(in the rows, 128 means zero)
Here are made-up nodes, facts about them, and rows of numbers that follow some of those facts. Name the node behind each unnamed row.

Facts:
badus | Ω gadran | δ pumegrom
befor | Ω flunik | δ gaklinak
begru | Ω seskube | θ roka,flunik | δ drulil
belal | Ω pelafu | θ fesa | δ groskagrik
bele | δ gridris
betrok | δ zatuste
bigrim | δ kletroku
bitrok | Ω goklar | δ drulil
bope | δ kletroku
bradal | Ω flafuvok | δ gridris
bratetre | δ rofola
brede | Ω tuvom | δ kopir
breklik | θ flunik,staflakla | δ gaklinak
brita | δ gadran
broga | δ nanes
brose | δ tanuflos
brovave | Ω kiflar | δ gifir
brudefo | Ω nazami | δ zatuste
bruder | θ podron | δ plarol
bruke | Ω stivek | δ gifir
bruskapem | Ω badus | θ sestir | δ drulil
brutro | δ groskagrik
bukal | δ nuvil
bule | δ roka
dalur | Ω tetru | δ pomal
destas | δ gaklinak
dipetrim | Ω pepi | θ vadogo | δ kopir
diti | δ pomal
dobro | δ gridris
drakli | δ pumegrom
drebrim | Ω dubol | δ skedrum
drisak | δ nazami
dristu | Ω tabru
drulil | Ω fliska | θ roka
druni | δ geklen
dubol | Ω nuvil | δ roka
fesa | Ω ziplute | δ rigum
fevo | δ drulil
firu | δ stivek
flabresti | Ω grotar | δ reskobros
flafuvok | θ brita | δ roka
flase | Ω riplo | δ gofe
flave | θ tetru,destas,lenom | δ gifir
flenila | δ pomal
flestebris | Ω lekle | δ nanes
flezas | Ω gevu | δ tabru
flibel | δ nuvil
fliska | δ geklen
flovis | δ reskobros
fluklus | δ drulil
flunik | Ω riflebis | δ zozi
forete | Ω vadogo | δ dristu
fosal | Ω rudril | δ gaklinak
fugrik | Ω brede | δ magom
funuk | δ gifir
gadran | δ pomal
gagri | δ rukor
geklen | Ω lostas | δ zozi
gete | δ kletroku
getrotror | δ kopir
gevu | Ω skife | δ tanuflos
gifir | Ω klavapul
godrak | Ω moku | δ bruke
gofe | δ rigum
goklar | Ω dristu | δ gofe
graskiskir | Ω gribris | δ kletroku
gregra | Ω forete | δ stivek
gribris | Ω gridris | δ gifir
gridris | Ω pagra | δ zatuste
gristi | Ω diti | δ kletroku
groflar | Ω mapudon | δ tabru
groskagrik | θ flenila,steplol | δ rigum
grostom | Ω drulil | δ gaklinak
grotar | Ω bradal | δ geklen
kalim | θ brudefo,sivek,graskiskir | δ lober
kebrer | Ω bratetre | δ bruke
kiflar | Ω vuleflis | δ gadran
kigro | δ forete
kiru | Ω kluvon | δ plarol
klalatrim | δ destas
klarom | δ nanes
klavapul | Ω zakar | δ zatuste
klegaflir | Ω flestebris | δ nanes
kletroku | δ rukor
klidravus | Ω lepin | θ grostom,laloplem | δ magom
kliflum | Ω bukal | θ fesa | δ gifir
kluvon | Ω klidravus | δ destas
kopir | Ω gregra | θ zakar | δ piram
laloplem | Ω pofe | δ lober
lebon | δ rofola
lekle | Ω sivek | θ sivek | δ gadran
lenom | Ω zivim | δ dristu
lepin | Ω godrak | δ gofe
lober | Ω klegaflir | θ kebrer | δ zozi
lora | Ω destas | δ nazami
lostas | Ω firu | δ forete
magom | δ rigum
mapudon | Ω pegru | δ tanuflos
miklin | Ω rigum | θ pegru | δ gridris
misten | Ω trefo | θ brita,sestir | δ drulil
moku | Ω pletor | δ magom
nanes | Ω nuflun | θ mapudon,fluklus | δ zozi
nazami | Ω fluklus | δ zatuste
nudra | Ω drisak | δ gadran
nuflun | Ω groflar | δ gridris
nuvil | Ω kigro | θ gaklinak,pegru | δ piram
pagra | Ω trada | δ skedrum
pegru | δ destas
pelafu | Ω flave | δ rofola
pepi | Ω zimo | δ gifir
peste | Ω kliflum | δ groskagrik
piram | θ klarom
plarol | θ destas,firu | δ rukor
platogram | Ω bule | δ zozi
pletor | Ω laloplem | δ nanes
plufom | δ skedrum
podron | Ω ruklem | δ rofola
pofe | Ω tegras | θ zozi,gribris | δ nanes
puflek | Ω lenom | θ bradal,tosek,klegaflir,lepin | δ gadran
pumegrom | Ω belal | δ rigum
pupedrus | θ laloplem,getrotror | δ lober
rasom | θ grostom,rigum | δ rukor
reskobros | Ω rustom | θ rustom,nazami | δ rigum
riflebis | Ω brose | δ pumegrom
riplo | Ω gristi | δ plarol
rize | Ω klarom | δ lober
rofola | δ gaklinak
roka | Ω sestir | δ rigum
rubrok | Ω zugrol | δ kopir
rudril | δ pomal
ruklem | θ brede,bruke | δ dristu
rukor | θ magom,gadran
rustom | Ω rofola | δ skedrum
sebi | Ω geklen | δ stivek
seskube | Ω pomal | δ nazami
sestir | δ groskagrik
sivek | δ pumegrom
skedrum | Ω fosal | θ bratetre | δ dristu
skife | Ω dalur | δ reskobros
staflakla | Ω dipetrim | δ kopir
staklur | θ vadogo,klegaflir | δ gaklinak
steplol | Ω tosek | δ plarol
stimam | Ω bitrok | δ rukor
stivek | θ sebi | δ dristu
stokek | δ magom
stubrurus | Ω gete | θ grotar | δ roka
tabru | Ω graskiskir | δ dristu
tanuflos | Ω vitra | δ dristu
tegras | δ nazami
tetru | δ pumegrom
tosek | δ pumegrom
trada | Ω flezas | δ lober
travak | θ kiflar | δ zozi
trefo | Ω zatuste | θ tetru | δ pomal
trosim | Ω misten | θ brita,broga | δ roka
tuvom | Ω kebrer | θ zatuste | δ nazami
vadogo | δ skedrum
vitra | Ω grostom | δ zatuste
vuleflis | Ω befor | θ flase | δ kletroku
zakar | Ω brovave | δ zozi
zakitruk | Ω flovis | δ bruke
zimo | Ω pumegrom | δ nanes
ziplute | Ω trosim | θ goklar,bratetre | δ nazami
zivim | Ω pupedrus | θ pumegrom | δ nazami
zozi | Ω bruke
zugrol | Ω platogram | θ tabru | δ nuvil
zuskarer | Ω staflakla | δ magom
zuvas | δ magom

Some rows with their names:
reskobros: [119 112 115 126 120 148  98 198 118 119 158 127 130 117 138 137 164 115
 158 102  87  93 109 112 148 117 193 112]
bitrok: [144 129 117 116 109 110 130 128 119 119 128 128 123 153 124 133 130 113
 138 132 117 118 129 147 138 129 127 152]
flafuvok: [143 125 173 115  75 170 104 152 159  89 142 147  58  21 172  87 139 131
 160 108  81  61 127  61 175 144 241  87]
gifir: [127 123 143 106 125 109 115 123 117 130 100 135 130 138 136 121 137  88
 128 103 134 113 130 154 127 119 131 125]
zimo: [130  97 123 122 139  91  91 143 173 118 145 161 175 119 125 103 123 140
 154 172 144 178 145 136 160 131  76 147]
gaklinak: [137 136 134 135 126 129 126 112 128 130 119 123 117 130 127 126 111 131
 110 128 146 151 138 144 113 134 108 126]
miklin: [130 108 109 168 129 130 120 138 132 138  99 146 161 156 138  98 147 110
 130 121 133 139 129 132 160 121 175 147]
firu: [ 85 178 129 122 190 116 156 103 102 113  89  95 142  94 123 163 138 152
  85 171 233 140  81 146 116  71 112 145]
flave: [ 63 120 123 109 223  88 136 181 145  73  86 126 195  84 114 160 178 156
 145 202 193 114  68 118 163  51 146 159]
rubrok: [130 130 113 122 122 129 124 127 128 128 118 118 141 139 136 138 126 113
 130 112 141 132 130 134 129 135 119 137]
befor: [117 121 164 105 132 104 131 112 109 133  96 146 125 129 128 105 133  98
 121 114 135  99 132 153 130 111 122 107]
bruskapem: [147 124 135  97  81 144 119 115 179 101 108 124 125  81 161 107 129 108
 160  95 114  64 132  83 175 164 194 140]
staflakla: [147 111 139 136 138 107  95 137 169 114 130 130 143 132 109 126 103 152
 118 147 131 177 148 161 115 146  89 145]
staklur: [ 96 138 146 134 154 100 162 119 149 173 110 196 130 146 135 157 163 108
 188 161  33 109 132  42 151 118 140 153]
bratetre: [133 147 137 145 126 137 136  96 126 135 126 120 113 121 127 127  98 152
  93 136 157 156 142 142 105 139  95 116]
gristi: [127 129 120 127 126 132 135 123 129 126 116 125 134 132 135 130 121 125
 127 127 142 131 133 124 129 137 116 128]
dobro: [135 123 126 177 134 129 128 116 131 144 101 147 144 146 131  94 133 133
 111 132 142 148 133 135 145 121 161 140]
flestebris: [118 131 101 122 116 129 129 114 118 137 139 140 157 124 153 110 128 113
 139 131 173 147 133 118 155 127  91 123]
kiru: [140 119 120 110 153 125 119 111 127 146 150 105 128 142 119 119 143 104
 144 110 128 161 115 125 108 113 126 156]
graskiskir: [160 139 126 119  98 103 142 107 108 125 135 125 106 160 110 127 115 133
 117 148 122 126 138 170 126 132 109 156]
riplo: [127 128 121 129 124 131 132 124 127 124 115 128 132 133 136 127 121 122
 125 126 142 135 133 127 129 132 117 126]

Which node is each row?
No name comes twice in this set of rows, the named rows included.
[ 80 189 157 128 152 107 159 142  98 141 187  85 138  86  53 188 177 183
  61 189 198  71  57 146  94  58 171 150] -> tetru
[148  67  70 131 179 163  83 170  98 158 229  87 153 174 101  93 135 145
 170  86  41 161 107 151 138 120 139 115] -> klidravus
[ 84 181 124 112 193 110 147 107 100 112  85  87 151  99 125 175 144 139
  88 161 243 142  75 152 115  63 115 157] -> lenom
[136  63  79 141 106 137 122 177 111 121 135 138 160 195 133 102 122 106
 144 102 115 146 155 152 129 157  85  97] -> rasom
[138 116 127 113 163 126 125 105 129 151 157 108 125 136 114 113 142 116
 142 118 127 165 112 115 105 108 125 149] -> kluvon
[111 185 155 141 141  99 150  56 139 207 140 191 118 128 140 143 130 122
 151 172  92 178 150  70 134 123  77 155] -> klegaflir
[134 122 155 117  69 182 108 167 155  85 137 147  68  27 186  97 144 123
 166  99  85  51 125  49 185 149 248  82] -> trosim
[135 123 136 111  75 163 142 116 181  94 100 132 119  61 173  97 121 125
 159 104 117  41 134  56 190 172 202 118] -> misten
[124 162 189 135 193 121 118  90 131 223 217 150  68 111  91 146 174 138
 164 148   5 176 104  55  85  82 169 159] -> lepin
[160 158 185 124  79 166 100 102 162 117 166 118  59  30 138 102 109 164
 112 112  99  86 133 103 138 155 213 107] -> sestir
[116 176 172 153 152 107 167  58 145 186 114 176 100 130 119 154 115 145
 124 173  78 161 148  80 105 128  94 146] -> vadogo

Now the same nodes, written a new way:
Some nodes and their rows:
bope: [117 122 125 125 134 131 102 117 124 112 143 125 127 126 131 114 125 136
 137 128 133 117 129 127 131 138 131 121 126 107 136 124 125 124 137]
piram: [126 138 115 129 140 119 164 134 148 150 101 115 124 125 129 135 169 133
 101 159 141 152 119 125 147 124 114 130 100 144 132 140 130 130 137]
bitrok: [117 122 130 124 136 125 125 125 126 124 158 126 130 121 125 113 120 135
 149 122 128 127 127 127 127 136 129 129 129 106 133 121 123 127 135]
gridris: [115 125 125 121 135 107 144 126 114 122 165 134 120 121 118 114 134 120
 137 137 127 120 140 113 132 131 132 143 139 101 134 120 134 139 132]
gete: [117 122 124 125 134 132 102 117 124 112 143 124 127 126 131 114 126 136
 137 128 134 117 129 127 131 138 131 120 125 108 136 125 125 124 137]
dristu: [114 120 133 117 138 102 145 127 124 110 163 129 125 121 120 105 129 138
 146 128 132 132 127 118 130 139 127 150 111 101 130 126 128 131 139]
flafuvok: [108 174 116 137 143 168 147 146 192 174  96  75 140 135 131 178 137  93
 142 165 122 128 131 131 134 119 119 167 206 182 133 131 123 114 161]
lenom: [125 117 130 128 134 129 116 123 122 134 151 125 127 121 127 113 124 134
 142 128 135 123 123 127 127 140 133 119 126 103 133 120 125 128 135]
broga: [121 119 107 128 137 133  69 119 126 117 149 114 128 127 132 129 129 154
 150 132 139 118 130 123 123 147 134 147 136 120 134 119 127 130 144]
belal: [101 120 120 122 144 169 119 147 148 225 122  93 144 135 101 166 171 134
 106 120 123 115 126 105 144  82  60  80 158 169 121 158 119 118 119]
nazami: [119 105 148 128 137 112 135 125 120  96 144 116 120 121 121 109 131 139
 124 129 140 128 116 120 127 142 128 141 115 113 130 125 127 124 141]
begru: [112 135  87 138 131  82 198 134 138 165  43  61 138 107 142 130 186 117
 113 127 124 163 140 107 137 118 133 110  85 166 133 117 101 135 123]
stimam: [120 120 131 126 134 128 119 124 124 127 153 124 129 121 126 114 123 133
 144 124 132 124 126 126 127 137 131 123 131 107 133 120 124 127 135]
gagri: [117 122 125 125 135 131 103 117 124 111 143 125 126 126 130 114 126 136
 136 128 133 116 129 126 131 138 131 122 124 108 136 124 125 124 137]
bradal: [123 133 112 122 133 132 114 124 118 152 157 135 127 120 124 110 124 117
 143 128 128 120 137 124 132 132 134 117 140 101 134 114 131 133 131]
drebrim: [123 117 129 128 133 129 113 123 123 135 150 122 129 121 128 115 124 132
 147 126 135 120 125 125 126 139 133 118 129 103 133 120 124 127 135]
bruskapem: [129 148 114 136 138 141 156 143 169 207 106  90 136 126 132 157 153 111
 146 162 141 138 117 124 135 130 123 142 147 147 129 132 125 128 149]
pofe: [141 129  99 139 141 131 121 141 143 189 112 113 130 119 133 151 170 154
 123 146 136 162 116 134 136 131 117 127 111 145 128 131 125 138 133]
gofe: [ 97 132 142 125 142 136 131 125 127  56 144 124 120 125 116 115 119 123
  96 123 111 128 138 130 131 118 120 143 162 144 137 121 129 116 136]
klavapul: [124 121 129 126 133 128 118 122 124 133 154 120 128 118 126 109 123 132
 138 125 134 119 128 123 126 143 132 116 133 112 133 119 127 129 136]
brudefo: [122 119 128 127 134 129 117 123 121 133 151 125 127 121 125 113 124 130
 141 127 133 123 127 126 128 137 132 120 129 106 133 119 126 128 134]

Name these rows:
No name comes twice in this set of rows, the named rows included.
[112 134  99 134 135  76 207 137 137 148  53  68 130 109 133 126 189 115
  99 135 129 163 136 104 140 119 128 129  83 166 131 121 112 135 129] -> drulil
[ 93 109 144 118 142 156  84 133 122 153 168 109 135 130 102 140 135 135
 121  94 110  88 141 104 131 105  78  89 183 140 124 146 120 117 126] -> fesa
[117 121 130 123 135 119 132 125 128 124 168 132 131 123 126 118 121 141
 157 127 128 130 127 127 128 137 129 131 128  98 134 125 121 131 133] -> graskiskir
[134 134 123 132 140 122 178 140 149 165 113 120 124 120 125 134 165 132
 102 159 139 164 111 131 144 123 114 127 103 141 130 136 132 133 133] -> nuvil
[122 104 104 129 135 141  82 122 114 137 144 114 131 124 121 119 126 154
 145 126 148 132 117 124 121 133 134 138 118 116 131 108 127 128 131] -> zimo
[103 136 140 124 140 144 139 131 136  91 167 133 133 122 118 119 106 130
 129 114 104 143 135 142 127 118 119 133 164 132 136 118 120 119 129] -> goklar
[137 133 121 132 140 120 177 139 147 171 112 120 125 120 126 133 167 133
 105 160 143 162 110 130 144 126 116 126  97 137 130 137 132 134 134] -> skedrum
[141 134 115 135 138 157 157 137 153 192 117 131 133 125 127 138 148 136
 115 163 147 169  99 148 142 116 118 111 104 131 133 130 131 127 126] -> dipetrim
[119 113 117 119 141 139 111 142 143 251 130  96 140 131 113 161 187 145
 128 127 137 104 123  95 146 109  68  74 125 140 118 169 121 130 127] -> kliflum
[139 139 116 132 136 132 164 132 160 187 121 105 136 115 133 132 155 136
 112 148 140 150 114 129 138 136 114 100 116 151 133 135 126 133 134] -> vuleflis

